Each row was made from one path, in order. Every step used is in the known rows, and no mark comes twice. Write each row's path.
Each row is shifted at random along 3 fixed directions that mean nothing.
Known rows
zofi -> gadul -> milig -> timid -> ragop -> bivudok: [-206   48   82  -65 -139  109 -112   95  125  124  119   93    9  -28
  -74 -105  206  -40   79   85  131 -199 -104  -42    3  -10 -152   22
   29   28    9  124  -23  140  115 -112   92  -98  -42   22   75 -154
  -28   82  -99   39  113  -81 -253  133  -13  263 -122  -12  218   25
   66   77]
bivudok -> timid -> ragop -> zofi -> sava -> nulem: [ -86 -221  -48   -2 -127  -87  -87   18    8 -105   65   33  -92  139
  -37 -125  -40 -237  -74    7 -113  -58  124   20 -139   18  -59   71
   -8  124   32 -106   81  -94  -41  -49   31   -5   85  -93   -6   -6
  -51  -81  209  180    8  -60  -51   93  227  106 -231   15 -141 -121
   48   -2]
timid -> zofi -> sava -> tonef: [ -73 -152   69   30 -207   40  -26  132    5   -4  -98  -93    0  -54
   69  -82  -31 -322   52   82 -165 -100  -24    1  -50  111  -86  -40
  162  149 -111   -3  -27  143  -12  -98  -32   37  -49  -88  -14   39
    2  -22  141  193  224 -264 -138  -32   85  112  -82  137   47    2
  123 -136]
tonef -> sava -> nulem -> bivudok -> timid -> ragop: [ -97 -150 -120  -83  -91 -199   28   81   -1   35   43  146   -6   42
  -94 -263   24 -150   54  148   72 -218  -56   46  112 -119  -24   50
  -32  184  161   25    6   66   82   41   43   18  -24   35   35  -40
   54    5 -113  138  -10 -105  -86  192   53   63 -162   38   34   -1
  172 -159]
milig -> tonef -> sava -> nulem -> zofi: [  78   33    4  -83   17   82   12   91 -101 -165 -101  169  -71  -43
   31  -88   55 -369  -43  -11  -84  134  156 -101 -137   81  -70  112
  -31   17  -62 -102  -51    2  -13  -64   28   10  -65  -79 -102  107
  -18  -13   89  -21   30  -35  228 -245  208  137    0   43   -7 -206
   19  -94]
ragop -> zofi -> gadul -> milig: [ -47  -19  199   96 -181  195  -87  101 -106  -59   -8   39  -22 -102
   33   20  107 -116  -36 -118 -188  -88   77 -143 -259  163 -204   30
  -19  -89  -21 -103 -100    1  -94  -91  144   48   25  -63   -8  -55
   -9   21  196   -4  150 -188  -47 -106   85  224 -116  -56   83   16
   47  102]
kodus -> milig -> tonef -> sava -> pefemu -> nulem -> bivudok -> timid -> ragop -> zofi: [ -12 -126 -104 -132  -87 -135   33  -33    0  -99  196  173  -44  202
 -264 -224  -19 -244  -10  126   16  -47  118 -116   -8 -169   36   80
  -22  161  206 -100   80  -99  -19  153  -30  -36  -21  -75   69  -42
 -113   14   10   58  -61   43  -96  169  233   -5 -216   -2  -38  -54
   16 -194]
timid -> kodus -> fulan -> milig -> tonef -> sava -> pefemu -> nulem: [ -70  -42 -157  -43  -26 -177   51   -8 -116   29  117  182   32   98
 -145 -146   81 -249   72   56   -4  -14  -49  -76  -14 -117   76   43
  156  183  -97   40  -56  -27   70  166  -88   47   27   74  -16  -48
  -58   65  -26  128   54   28 -121   -2   79  -71 -160  123   90  -77
   38 -225]
milig -> tonef -> sava -> pefemu -> nulem -> bivudok -> timid: [  14  -44   91 -131 -106 -103   29   -1  -51  -32 -118  222 -113   20
 -217 -208  129 -188   -8   19   89  -39  -71 -123   28 -106  -73  137
  -12  198   53 -119  -73   70   94   20   23  115  -25   19  -24   47
  -20   42 -116   11  -45  -20   41   28  -25  123 -115   88  107  -19
   -5 -136]
nulem -> bivudok -> milig -> tonef -> sava -> pefemu -> duposub -> didavu -> kodus -> ragop -> zofi: [   7   18  234   38 -182   29 -126   71   -2  -98   17   93   65  -84
 -137  -96  117 -209  -83  257 -105  -26  -54  -73  300   27 -139   26
  139  258 -234  -10 -170   70  100   41   23  -39  -23   20  -15    9
  -22  259 -329  204  446 -249 -333  185  -82  190  -21    5  172   71
  -67 -230]
nulem -> zofi -> gadul -> milig: [ 116 -185 -278   54   -2   70    6  107  -14  -81  142   81   69   64
   96  -50    1  -34  -27    1 -114   13  128 -151 -274   29  -79  -13
  -38  -75  186 -189   39  -12 -124  134   56   22   -3  -39  -84  -38
  -12  -64  256  -32  -27  -77  -49   19  281 -212  -99  -69 -138   85
  156  -32]
timid -> ragop -> zofi -> sava: [  14  -12  194 -116  -69   45 -118  -84 -107 -121  102   45  -41   53
  -41   69  -67 -206  -89 -158 -136  -18  179  -13 -191   81  -36   34
 -101  -58   16  -11   90  -94  -90 -150    2  -70  -25 -149    0    1
 -114  -87  198  -42  -37   19   -4 -126  103  301  -95 -108  -27 -276
 -103   43]
zofi -> gadul -> milig -> timid: [  30  -99  -86   -2 -154  121  -60   31   -7    4  -36  -53  -89   65
  124  -56  116   33  -18    2  -46   82   34 -150 -243  -38 -154   52
  108   -3  110 -207  -49   -4  -74   21   44    7  -14   71 -113  -34
   18 -136  337  -65  -41 -107  -59  -11  217 -169  -66   34 -172   90
  100    0]
nulem -> bivudok -> timid -> milig -> tonef -> sava: [ -32  -76  -33 -136 -115  -44   39  131   20   53  -86   -4   -7  -45
   14 -141   59 -137   31  190   57  -25  -75 -147   66 -190 -106   53
  157  210  104  -45  -59  105   62   55   18  -27 -108   41  -97   54
   71   66   50   51  -14 -245 -123   71  122 -175  -95   82   -3   69
  166 -237]
timid -> kodus -> fulan -> milig -> tonef -> sava -> nulem: [ -48   53  -97 -111   60 -109   50   -6 -160 -109  112  218  -89   68
   21  -30   -7 -312   68 -101   50   71   96  -16 -139  -41   82   87
  -34   20  -79  -10  -50  -85    2   44   -4   17   16   97  -74 -120
  -26   -7  172  -55  -81  156  137 -168  179    6  -94   50   29 -339
   54 -154]
bivudok -> milig -> timid -> kodus: [-121   75  -95 -150   35  -30  -93  -73   11  -56  163  -47 -208   44
  -30  -62   11  -43    2   35   -1   45   51  -48  -16 -144   60  103
   47   94   43  -48    1   24    4   67   -8  -44   -9  -32  -98 -118
  -43   -3  187  -25  -49   93  -49  -76  191 -151  -42   20  -45  -93
   -6   48]
tonef -> sava -> nulem -> zofi: [ -18   11 -138  -38   91  -50   86  156  133  -31  100  296  127  -20
 -119 -206   39 -256   62  129  127  -67  -69   39  170   40   50   -5
 -212   54  -58  117   52   55   66   31   84   14   26  -38  -27  -59
  -27   83 -300   86   66   35   -1   54   30  128    2   39  195  -66
  130 -135]
fulan -> didavu -> bivudok -> timid -> kodus -> ragop -> zofi: [  36    9 -104   21  178  -96  -15 -130  -12 -204  431  194  -14  258
 -215   -4 -161   48  -81 -138  148   42  154   16   37  -23   99   69
 -332 -129  183 -114  169 -238  -29  143  127  -65  167   20  -38 -339
 -163   15   18 -128 -165  311  -77  189  108   55  -70  -40  -97 -208
  -35   18]
didavu -> tonef -> sava -> pefemu -> nulem -> zofi -> gadul: [ -11 -196    0   45 -112   69   48  188  -92   -3  -98  147  104  -32
   19 -115  115 -260  -38  208 -179  -97  -76 -147  -65  124 -102  -36
   79   73 -119  -45 -126  121   61  -18  -23  119  -12  -34  -20   81
    6   20 -152  178  235 -238 -112   19   36  147 -117  133  106  118
  123 -125]
bivudok -> milig -> tonef -> sava -> pefemu -> duposub -> nulem -> zofi: [  89   44 -184 -150  173 -104   52   13  202 -121  174  239   70   18
 -176 -206  -78 -183   53   67   98   -8   71  -62  154  -17   46  150
 -161  104  -30   40   88   18  -37  137  -56  -44  -35  -39 -128  -65
 -110  206 -302  -54   56  254  -35  -39  108   -8   21  -27   79  -71
  -65 -100]
timid -> bivudok -> milig -> tonef -> sava -> pefemu: [-189  144   47  -99  -17  -77   36   53  298   74   88  115  -39 -187
 -224 -159   65 -205  224  231  224 -267 -256   -1  290 -158   65   12
 -119  169  -90  241  -41  159  246   -3   -8  -73  -62   32   14 -134
 -103  233 -437  106   84   53 -214  109 -176  249  -17  147  371   54
  -15 -161]
duposub -> bivudok -> milig -> timid -> ragop -> zofi: [  18  -57 -107 -147   35  -24 -126 -219  -13 -215  222 -121 -170  318
   28   45 -137  -17  -82  -46  -83  152  351  -41 -209  -96   25  167
   29  -40  350 -273  111 -247 -235   79  -28 -115  -90 -104  -54  -26
 -137  -86  511  -53 -178   92   17  -49  441 -198  -62 -112 -372 -163
  -43    2]
kodus -> nulem -> pefemu -> tonef -> sava: [ 107  -88 -121 -177    6 -234   90  -43 -139   95    6  243  123  144
  -84  -82  -77  -63  -79  108   44   58   -8 -113    3 -136   38   65
  -16   85  102   -8   30  -62  -46  179  -82   32  -56   49  -95   17
    3   12  -44  -28 -160   59  -32   16   63 -124 -114   21  -74   14
   94 -237]
nulem -> pefemu -> tonef -> sava -> zofi: [ 182  -73 -211 -135  112 -170   53  -24   84  -45  106  350   79  246
 -110 -109 -154 -129  -49  214  136  -23  -62   -5   99  -78  105   -2
 -103  145  112   36  148  -53  -53  200  -46   76  -34   63  -64  -12
  -13  -16  -61  102 -100   82  -91  191   49 -176  -53   91   -7   61
  193 -256]
bivudok -> milig -> timid -> ragop -> zofi -> sava -> nulem: [ -96   41   30 -207  -20  -47  -90  -53  190 -130  235  134 -150   74
 -167  -98    4 -272   20  -46   53  -29   82   78  -58  -12  -13   77
 -240   44  -48   39  162  -60   32 -134   39  -69   34  -61  -37 -177
 -116  -18   79   14  -55  217    9   -3  197  268 -143  -72   11 -308
 -109   70]
duposub -> nulem -> bivudok -> timid -> kodus -> fulan -> milig -> tonef -> sava: [-171 -156 -173   -5 -125 -200   79  129 -185   59 -124  -12   31  115
  116 -161   73 -110   19  197   18   16   25 -138  -36 -206  -54  121
  322  231   52 -123 -194   33  -47  192  -63   16  -75   67 -128  -13
   84  104  132  121   21 -290 -181   67  253 -436 -114  151  -55  118
  286 -391]
duposub -> nulem -> zofi -> gadul -> milig: [-147   11   34   57  -59  132   45  253   96   47   42  111  160 -218
  -13 -183  168 -100  114    7    5 -218  -98  -90  -34  153 -183   13
  -84  -38 -135  137  -83  224   31  -68  139   30   15  -43   -3 -180
    8  171 -298   19  206 -100 -183  -34   -6  220  -55  -29  289  118
  157   53]
duposub -> nulem -> bivudok -> timid -> kodus -> ragop -> zofi: [-157   76  476  -37 -217   86 -167  -34 -552 -248 -227  -42 -247  -41
    8   32   92 -213 -175 -345 -384    5  310 -161 -260  208 -257  288
  184  -55  -13 -243 -271  -29 -139 -168  174   48   10 -190    4    5
  -23   70  280  -30  183 -211  172 -451  126  439  -83   -7    5 -272
  -79   81]
kodus -> fulan -> bivudok -> timid -> ragop -> zofi -> sava -> pefemu -> tonef: [ -95 -135  110   79 -207  -79 -160 -106 -203 -164  -44   60  -94  204
  -95   12   27 -217 -146  -88 -213  -65   93  -78 -168   27  -42   25
   67   87   22  -80  -34   23  -47 -103  -36    4   76  -12  -17   66
  -72  -59  156  139  102 -228  -80  -24   31  238 -196  105  -37  -79
  -52 -179]
kodus -> fulan -> didavu -> tonef: [-124  111  263   78  -75  162  -17   58 -200  -79  -23  -26   55 -167
   34  118  114 -114   15 -198  -48   19  -10   -3  -34  158  -32  -76
 -117  -54 -329   67 -121   70   23 -193  -25  -32    1  124   34  -63
   68   17 -200  -90  202    9  114 -211 -147  368   74   48  124 -175
  -97   75]
duposub -> milig -> tonef -> sava -> zofi: [ -15   98   64 -109   40   79   29   57  123  -98   27   74   43  -49
  -36  -51  -18 -258  109  123  153  -30  -98   31   98   -5   81  -68
    9  126  -61   71  -12   71   -6   -7   -2   60 -104   58   -6  -62
  -74   57 -100   24   32   -4 -120    4   33   14  -12   62  150  -13
  131 -188]
pefemu -> tonef -> sava -> nulem: [ -43  128  289 -114  -55  -37  -25   28 -143  -18 -106  258  -49 -100
  -71  -55   27 -312   21 -112   -8  -70  -29  -16  -31  128  -66   63
 -104   45 -209  122  -72   68   64 -185   44  113    8   25  -35    7
    4   49 -121  -17   78   -6  169 -231 -157  441  -75   31  215 -252
   -1   -1]
milig -> tonef -> sava -> pefemu -> duposub -> bivudok -> timid -> zofi: [  12  -19  237  -50  -40   79 -122 -162 -140 -222  -44  -45 -145   44
  -85 -118  -62 -268   34 -263 -145   20   64  -98  -69   74  -11  204
   71   69  143 -139  -83    2 -204  -44   21   41  -85  -52  -63   37
 -162    8  150 -152   42   38   86 -316   63  250  -24   94  -45 -226
 -104  -19]
kodus -> nulem -> bivudok -> milig -> timid -> ragop -> zofi -> sava: [-140 -100   71 -180 -204  -40 -106   -5  -76  -22  -11  -88  -67   86
  -97  -79  136 -158 -110   82 -172   54  106  -55 -118 -115 -134   65
   94   90   81 -129   10  -23  -47  -47  -34  -85 -116 -155  -78  -22
  -53   -2  256   39   19 -175 -135  -15  313   27 -193  -32 -138  -50
  -78 -145]
zofi -> gadul -> milig -> tonef -> sava -> nulem -> bivudok -> timid: [ 107 -132 -109 -156  -22  -76   67   31  -36 -138   27  297 -175   99
   -2 -122    3 -156    1  -94  132    2   93 -133 -252  -77  -93  150
 -197   17  240 -290   -7  -43  -35   67  125  122   -1   80 -113 -104
    0  -87  248 -156 -255  111  153   28  215  -49 -172  -33  -83 -136
  125  -92]
bivudok -> timid -> kodus -> nulem: [-270  -56    1  -31  -10  -65    9   17 -154   42   87  -16  -70  -47
 -120 -196   55  -61  -10  -69  -27  -53  -65  -50   43  -59   93   89
   27   81  -31   27  -89   76   17   57   56   11  100  -74   16 -154
  -51   66 -111  -33   19  103  -89  -51   53   92 -173   70   82  -40
    6   54]
zofi -> gadul -> milig -> tonef -> sava -> pefemu -> nulem -> bivudok -> timid: [  14 -228  -68  -29 -221  -78   28  108  -66   29 -131  151  -63   29
  -85 -239  171 -154  -17  119  -26  -85  -65 -220 -146 -120 -193  105
  142  218  144 -249 -123   77   45  114   38  162  -22   46  -71   42
   30    7   95  101    2 -240 -112  133  119  -87 -245  100  -11  185
  147 -186]
timid -> ragop -> zofi -> gadul -> milig -> tonef -> sava -> nulem: [ -67  -35 -125  -34  -31    2   90  178  223   61  209  267   48  -52
  -50 -212   30 -295  112  199  154 -200  -58  -21   16   10  -93   24
 -112   80  -18  125   41   25  109  -17  136   -9   42   12    6 -186
  -33   54 -167  109   49   17 -191  198  115  196 -196   23  171  -20
  180  -57]
milig -> tonef -> sava -> pefemu -> duposub -> didavu -> fulan: [ 222 -110  -52   82   67    3  -30  -30  -22  -69   51  150   56  102
   -9  -69  -57  -71    0  147   61   64  -22   31  136  -51   17  -53
    4  201 -150  -32  -66  -81   14  144 -103  -55   -8  206  -63   78
 -142   -5 -207   81   73  105 -232  201  -74  -54   63  -38  -35    6
  -33 -189]
didavu -> bivudok -> milig -> timid -> ragop -> zofi -> sava -> pefemu: [ -14  -79 -131  -58  -52 -138 -103  -84  321  -54  217   59  -37  204
 -228 -104   -9  -76   22  241   88  -77  -34   65  147 -145   22    8
 -153   97  112  -12  167  -53   99   75  -58  -89  -52   39  -43 -190
 -156  -17  -13  129  -46   93 -365  357  147  -16 -113   50  -62   31
  -61 -181]
timid -> ragop -> bivudok -> milig -> tonef -> sava -> zofi: [ -58  -70  -15 -102  -84   -3 -112   20  -98  -89  -59  -84 -143  102
   73  -43  -31 -309  -84  195 -198   58  191  -59 -187  -73  -61   84
  285  191   84 -180  -50  -84 -116   60 -126  -37 -213  -60  -58  148
    0   38  407  196  107 -261  -53   -9  343 -139 -161   68 -169   -3
   28 -199]
ragop -> bivudok -> milig -> tonef: [-128  -81 -250   11  -37  -72  -14  109  272  120   26 -151  -15   63
   32  -36   60    7  -17  419   83   60    4  -75   55 -229  -79   11
  294  224   40  -93   -3   44   80  144 -100  -78  -88  -27  -55   30
   24  195   76  230   78 -213 -249  313  252 -442 -131   64  -97  295
   65 -125]
didavu -> kodus -> nulem -> zofi: [  38  -37  -60  -57  189   19   39   27  -33 -137  204  238   62   66
 -102 -115  -21  -99  -89  -40   52  158   28   -8   64   90  131   26
 -232  -68  -89   21   93   23  -18   77   25  -62    9  -90   14 -111
  -93   35 -237 -148   32  372   13  -22  110   34    7  -91   65 -152
  -38  -29]
timid -> zofi -> sava -> nulem -> pefemu: [  46   13  124 -172  -44  -23  -44  -30  -84 -174  -31  196  -93  -32
 -132  -33   46 -300   19 -194 -131  -55   19   38 -151  110 -119  122
 -154  -26  -51   27   47   -4   -1 -106   60   27  -66  -23  -16  -86
  -30  -49  100   -8  -65  163  157 -269   77  370  -69  -25   45 -316
  -81   14]
duposub -> tonef -> sava -> nulem -> bivudok -> timid -> zofi -> gadul: [ -60 -267 -182  -77   74 -129  217   55   23 -111  114  178  -18  213
   45 -140 -123 -133   92   69   65 -184   23   12 -128  -21  -24   64
 -131   46  258 -114    5    3 -117  105  150  149   -2   -6  -35 -165
  -78  -60   69  -35 -174   66  -46  116  188  -52 -169   44  -24  -53
  247 -114]
milig -> tonef -> sava -> pefemu -> duposub -> didavu -> fulan -> bivudok: [ 124  -53  116  145  -26   57  -73    8 -166 -150 -142  145   -3   55
  -13   17   72  -97  -51   69  -51   52  -10   61   59   22  -77  -10
   63   82 -166  -84 -160  -19   49   28  -52  -38  -56  234 -122   95
  -26   31  -88  104  166 -167 -178  104 -125   72   60   10   45   24
  -89 -305]
tonef -> sava -> pefemu -> nulem -> zofi -> gadul -> milig -> timid -> kodus -> fulan -> bivudok: [  21  -76 -136  -38   -5   -8  -35  -97 -421 -261   58  309 -131  273
  -21  -10  127 -225 -105 -292 -168  109  199 -145 -386   29  -23  148
  -20 -112  210 -312  -97 -137 -163  102   92   72   15   62 -154  -62
  -88 -174  454  -97  -99  -15  120 -284  250    6 -117   40  -78 -237
   11 -255]
duposub -> tonef -> sava -> zofi -> gadul -> milig -> timid -> ragop: [-153   86  284 -147 -193  206  -48   85  -73  -19   -6   38  -19 -181
   47 -173  125 -309  120  -29  -41 -231  -24  -43 -100  100 -134   35
   53   66 -113  149 -125  240  -39 -218   72   40 -117   52   16  -95
  -16  -40  -80  -64  183 -146 -157 -151    6  470  -87   89  238 -107
  118   41]
didavu -> bivudok -> timid -> zofi -> gadul -> milig -> tonef -> sava -> pefemu -> nulem: [ -71 -123  168   84 -184   17   -7   77  -20   42  -50  118  -21  -57
 -180 -294  147 -289   88   -3  -75 -152 -164 -127  -80   47 -219   89
   55  146   -5  -26 -111  111   60  -51   61  141  -71   68  -34 -112
  -92   48  -76   52  128 -108 -182   24   22  250 -227  153  139   66
   45  -94]
milig -> tonef -> sava -> pefemu: [-137  249  351  -42 -171  121   -3  112   86   68 -188   89  -23 -351
 -172 -131  224 -319  134  123   59 -184 -258  -52  240   45  -45   19
  -10  121 -326  241 -202  246  244 -164   27   10  -41   48   40   -5
  -12  165 -484   83  250 -121 -127  -80 -300  557   45  174  457  -10
  -82  -88]

Write each row's path
[-118   14  150  -75 -109  -69   35   69   42  -55   63  197  -41  -40
 -350 -305  139 -316  177  -30   28 -150 -178  -35   73  -26  -51   94
  -94  170  -41  121  -16  170   93  -17   58   24  -93  -13    3 -121
  -25  176 -217    8  112    6  -37  -41    7  263  -99   87  297 -112
   -7 -133] | fulan -> milig -> tonef -> sava -> pefemu -> nulem -> bivudok -> timid -> zofi
[   6  -34   36   21  -66  106   33  109 -206 -121  163  284  139  -89
  -93  -71  134 -298   45 -231 -103  -62   33 -150 -237  171  -61  -33
 -248  -58 -154  -51  -67   13  -51   -4   42   67   19   91  -24 -115
  -34   -4 -109  -79  143   54   45 -201   11  364  -90  -18  155 -178
    1  -30] | kodus -> fulan -> didavu -> tonef -> sava -> pefemu -> nulem -> zofi -> gadul -> milig
[-334  119  234 -131 -141  -71  -24  169  -86   49   23  199   14 -198
 -242 -247  163 -309  114   98   87 -267 -241  -65  233  -72   34  -42
  -28  181 -196  264 -139  326  182  -62   55  117   53   -8   61 -211
   12  203 -407   45  200 -162 -133  -18 -199  316 -186  114  466  -63
  154 -127] | pefemu -> tonef -> sava -> nulem -> bivudok -> timid -> kodus -> milig
[ -38  -73   72   20 -178   83   -5   39  -41  -93  -18   10 -152  -87
  -45 -182   41 -315   94  -56 -153 -103  -20 -174 -199   28  -77  110
    2   94   52 -116 -132   59  -56   23   67   27  -48   21  -50  -37
  -66  -26  125   -5   52  -61  -59 -125  124  212 -120  108   49  -46
   17  -74] | bivudok -> timid -> zofi -> gadul -> milig -> tonef -> sava -> pefemu
[ 118  -91   -3  -92 -122   10  -88   56   44  -74  126  374   13  -42
 -165 -255   52 -275  -44    7   20 -182   -9 -135    6   22 -182  156
 -103  129   49   13   40   24   -3  -33   89   27   69   61  -51  -77
  -16   64 -101    0   97   46  -36   48   75  301 -217   14   87  -70
   75   46] | bivudok -> timid -> ragop -> zofi -> gadul -> milig -> tonef -> sava -> nulem -> pefemu -> duposub
[  36  -27   12 -122  -27  -54  -71  -43  -77 -211  170   93 -117   96
 -115  -12  -53 -194  -47  -35  -12  105  106 -125  -65  -53   41  131
  -32   91  -52 -175   20 -140   56  181  -24 -144    6  131  -32  -52
  -44   59  115   31   18  170  -90   31   89   94  -98  -11  -93 -253
 -110 -137] | fulan -> didavu -> kodus -> ragop -> bivudok -> timid -> milig -> tonef -> sava -> pefemu
[  82  -14  214   -3 -163  234 -177   43 -188 -145 -218   12   47 -154
   57  -33  171 -270  -27  -71 -236  -17   45 -235 -129  139 -190  111
  246   -2    9 -178 -221  133 -103  -55    1  119 -101  -31 -117  124
  -70   80  122  -48  257 -346  -71 -287   16  244  -53   97   46   10
    8 -108] | nulem -> zofi -> gadul -> milig -> tonef -> sava -> pefemu -> duposub -> bivudok
[  42  -73    9 -152   66   13  -67   24 -142 -306  213  198  -92  131
   17  -72  -69 -315  -65 -120  -34  184  253 -122 -142   61  -25  165
  -87   90  -45 -173  -16 -100  -39   49   76 -128  -16   18  -48  -17
  -83   52  128  -13   10  157   67 -105  276  101  -66 -140  -93 -414
   -3  -81] | duposub -> didavu -> kodus -> ragop -> bivudok -> timid -> milig -> tonef -> sava -> nulem -> zofi
[  65 -124 -313 -138  149   37  149  164  164 -106  178  212   23   61
   56  -95  -21 -232   47  174   52  -17   11 -104 -113  -23  -35   -1
 -124  -23   77  -10   84   -5   71   63   77  -23   40  -13 -100  -94
  -60    3   66   11 -105   84   -6   37  272  -75 -128    1  -35 -100
  157 -111] | timid -> milig -> tonef -> sava -> nulem -> zofi -> gadul
[  80  -73   98  -38 -185   70  -75  111 -169  -38 -114  204   27  -53
   26  -74   74 -236  -56   38 -184 -120  -35 -174 -232   86 -188   19
   67   63   -6  -59  -95   89  -79    9   25  151  -70   61  -79   17
   64   -3  170   82  123 -268  -77  -85   56  114 -163   68   68   96
  190 -121] | nulem -> pefemu -> tonef -> sava -> zofi -> gadul -> milig
[ 146   43   36  -52   24  150  -23   20   47 -141  203  272  106 -125
 -132 -107   51 -176  104  -91   19 -102  -13 -144   11   77  -22   28
 -237   58 -122   55  -74   42    6   25   47  -23   16   79  -87  -54
 -121   85 -265 -123   89   77 -111  -76 -113  339   43 -110  205 -137
  -85  -13] | nulem -> zofi -> gadul -> milig -> tonef -> sava -> pefemu -> duposub -> didavu
[ -28  -70 -116 -111  -80  -64  -99  -38    4 -174   87   47 -208  216
  -69  -78   39 -131  -71  100 -122   36  236    1 -118  -73 -129  148
   17   83  198 -199   71 -136  -45   26   47  -74  -77  -94  -31  -16
  -11  -40  354  105  -13  -35   51   23  387  -61 -123  -54 -220 -102
   -2  -44] | sava -> nulem -> bivudok -> milig -> timid -> ragop -> zofi
[  83 -229 -164 -148  -47  -99  -53  -67 -175 -115  -87  196 -152  359
  142  -66 -101  -24  -39    0  -39    1  157 -193 -375  -78 -187  243
  135   74  319 -268   11 -166 -199  137    1   11 -148   31 -182   -4
  -62 -132  524  -12 -214   -6   -5 -136  313 -285 -116  102 -285   39
  280 -213] | duposub -> nulem -> pefemu -> tonef -> sava -> zofi -> gadul -> milig -> timid -> bivudok
[  90  -18  185    6 -244  139 -119  167  -65  -23 -187  279   55 -183
  -71 -139  217 -302  -86   83 -138 -115  -64 -174   -4  120 -336  124
  122  122 -153  -14 -130   76   27  -98   92   97    7   36  -91   46
   59  127  -55   99  304 -263  -45  -86   -8  320 -150   94  159   65
   71  -22] | ragop -> zofi -> gadul -> milig -> tonef -> sava -> nulem -> pefemu -> duposub
[ -17 -142    8  -88 -185  -59  -37   76  -67   -6  -44  140  -28  -71
  -64 -277   79 -167   58   27  -56 -269  -10 -147  -43  -25 -204  171
   94  168  103  -43 -103  140   21   13   23   39  -57   57  -36  -43
   17   68  -97    4  112 -115 -169   19   27  199 -199   31   59   42
   86  -89] | zofi -> gadul -> milig -> tonef -> sava -> pefemu -> duposub -> nulem -> bivudok -> timid -> ragop
[-196  109  247  -65 -173  -32   23  132  -48  -39 -130  214  -44 -148
 -157 -188  268 -295  105  -60  168  -96 -173  -24   97  -42  -73   42
 -124  108 -175   88 -177  198  141 -169   78   69   11  134   -2 -113
   55  168 -255  -37  110  -93  108  -50  -72  313  -62  117  339 -151
   54 -170] | kodus -> fulan -> milig -> tonef -> sava -> nulem -> bivudok -> timid
[-334  136  429   37 -299  167  -46  191 -159   64 -299 -121    3 -330
    6 -114  314 -315   45  -16  -67 -111 -223 -109  101   -7 -189    1
  228  139 -249  167 -310  290  116 -293   67  -32  -43  115  -42   40
   95  186 -185   79  315 -491  -82 -196 -135  364  -59  205  336    6
   34 -207] | kodus -> fulan -> bivudok -> timid -> milig -> tonef -> sava
[ -88   97  225 -203 -162  -14 -137    4   41  -63  -66  109 -131  -86
 -187 -134  149 -337   18   -9 -113  -55 -104  -51  -50   22 -200   93
  -16  161 -197  150   11  221   91 -214   -8   27  -79  -22  -91  -71
   -6   83  -35   51  110  -25   52 -246   54  348 -118   69  132 -171
  -56   29] | bivudok -> milig -> timid -> zofi -> sava -> nulem -> pefemu -> tonef
[  36 -140 -278  -26   77 -273  117  -29  250   93  208  124  111  164
 -194 -186  -37  -18  112  319  186  -29  -91   11  172 -235   28   10
  -21  264   40  -18   42 -108  134  261 -123   34  -73  168  -75 -110
  -97  107 -200  181 -104   69 -344  410   68 -290 -123    5  -57  166
   13 -278] | duposub -> didavu -> bivudok -> milig -> tonef -> sava -> pefemu -> nulem
[ -57  -31 -106  -12 -107  -60  -60   45  328  103  184  132   73   55
 -233 -241   57 -152  155  157  122 -149 -265  -30  166  -45  -25  -51
  -20  238  -75  226  137  250  112   32   29  -20   -3    8  -44 -161
  -80   25 -275   99  122    6 -383  173  -62   81 -102  142  186  102
   95 -101] | gadul -> milig -> timid -> zofi -> sava -> pefemu -> tonef
[-266  160   90  -54  -76  -18   38   93  123  -22   78  146  -45 -175
 -284 -206  140 -266  156  154  184 -215 -256  -31  289 -126  166    2
  -96  102 -145  202 -114  237  227   42   29  -16   49   98   17 -229
  -27  177 -440   55  119  -42 -262  127 -191  266  -70  186  447   12
   -1 -246] | fulan -> bivudok -> timid -> kodus -> milig -> tonef -> sava -> pefemu
[ -81  -74   53   -1  -55   -8    3   58  -99  -70  -22   43  -29   46
   98  -60   24 -176  -62   37   58   93  -59  -78   33  -82   -8   32
  115  126  -38  -39  -85   55   -2   -1    8  -63  -29  165  -85   -5
   44   20   44   14   66 -102 -110   41   82 -152  -71   85   20  -54
  111 -298] | didavu -> kodus -> fulan -> bivudok -> timid -> milig -> tonef -> sava
[ 160 -213 -252  -47   88   35   42   28  100 -116   71   75   93  193
  118    0 -120  -90  -19  237   41    9  -35  -48  -65  -51   37  -99
  142   99  159 -149   38  -80 -120  154  -62  122  -11   82 -109   -6
 -102  -45  208   31  -42  -62 -176  166  189 -360 -142   54 -173  148
  216 -229] | pefemu -> duposub -> milig -> tonef -> sava -> zofi -> gadul
